Below are the code and all the weights of a small trained network. Each question names an input and a class and asks about switching units off, where a switched-off unit gives its printed mean instead of its output.

import numpy as np


def w(rows, s, z=0):
    codes = np.array(rows[::2]) - 128.0
    scale = np.full(codes.shape[1], s)
    scale[-1] = z or s
    return codes * scale


def f(y):
    return np.maximum(y, 0)


def log_softmax(a):
    a = a - a.max(-1, keepdims=True)
    return a - np.log(np.exp(a).sum(-1, keepdims=True))


def net(x, mask):
    res = np.array(x, float).reshape(1, 4) / 4 @ E
    y = f(res @ A[0][:, :-1].T + A[0][:, -1])
    res = res + np.where(mask, y, B[0][:, -1]) @ B[0][:, :-1]
    return log_softmax(res[-1] @ U[:, :-1].T + U[:, -1])


A, B = {}, {}
E = w([
[92,33,218],'x0',
[67,81,2],'x1',
[232,54,152],'x2',
[230,188,122],'x3',
],0.0082)
A[0] = w([
[133,71,120,154],'neuron 1',
[134,179,124,198],'neuron 2',
[92,137,128,2],'neuron 3',
[79,128,21,139],'neuron 4',
[186,134,122,111],'neuron 5',
[166,147,177,65],'neuron 6',
[145,127,124,141],'neuron 7',
[251,122,90,157],'neuron 8',
[188,133,161,159],'neuron 9',
[135,102,123,93],'neuron 10',
[167,107,104,79],'neuron 11',
[114,109,152,162],'neuron 12',
[108,165,169,132],'neuron 13',
],0.028,0.0072)
B[0] = w([
[142,65,137,181],'neuron 1',
[113,119,52,192],'neuron 2',
[136,176,149,145],'neuron 3',
[120,200,48,244],'neuron 4',
[153,169,170,184],'neuron 5',
[111,164,73,190],'neuron 6',
[140,138,127,147],'neuron 7',
[153,220,254,251],'neuron 8',
[106,139,62,214],'neuron 9',
[116,99,116,144],'neuron 10',
[75,106,181,157],'neuron 11',
[139,81,138,171],'neuron 12',
[144,73,142,174],'neuron 13',
],0.036,0.019)
U = w([
[187,254,86,147],'0',
[180,136,52,213],'1',
[219,122,207,2],'2',
],0.0077,0.0034)

Each question gives the input, the list of numbers given to net, and the class t.
The units are the neurons (one row each of A and B). Each row of codes is followed by its name. A weight is (code - 128) times the scale printed after its matrix; where a second scale follows, it is the last column's (A, B and U).
mask holds one flag per neuron, in row order. A switched-off neuron (its flag False) gives its mean, the last column of its row in B, instead of its output. The means were averaged over made-up inputs and are rounded, as every weight is.
A unit's drop is (log p(t) with every unit on - log p(t) with that unit switched off) / (log p(t) with every unit on - log p(t) with every unit switched off).
The circuit of an input: a set's keep is (log p(t) with only the set's units on - log p(t) with every unit switched off) / (log p(t) with every unit on - log p(t) with every unit switched off). Starting from the 12 units with the biggest drops (on a tie, the unit counted first), units are removed one at a time, each time the one whose removal leaves the highest keep (on an exact tie, the one counted first), for as long as the keep stays at least 0.8.
circuit, biggest first: the units of the circuit, biggest drop first
top k neurons: the k neurons with the biggest drops, biggest first
drop of u: that unit's drop, to one decimal
input [4,-1,-6,2], class 1: top 2 neurons : (neuron 8; neuron 5)
input [-4,3,6,-8], class 1: top neuron : (neuron 8)
input [5,3,7,8], class 2: top 2 neurons : (neuron 4; neuron 8)
input [-4,5,8,4], class 2: circuit, biggest first : (neuron 8; neuron 11)
input [2,-5,-2,-5], class 2: top 2 neurons : (neuron 4; neuron 9)
input [4,6,0,-1], class 1: top 2 neurons : (neuron 8; neuron 1)
input [5,-7,-4,-4], class 1: top 3 neurons : (neuron 8; neuron 5; neuron 6)
input [3,-7,-2,-2], class 1: drop of neuron 8 : 0.4
input [2,-3,-4,-5], class 2: top 2 neurons : (neuron 4; neuron 9)
input [4,-7,-2,-2], class 1: drop of neuron 8 : 0.5
input [-3,-3,-8,3], class 1: drop of neuron 8 : 0.5
input [7,-4,-4,-7], class 2: drop of neuron 4 : 0.1
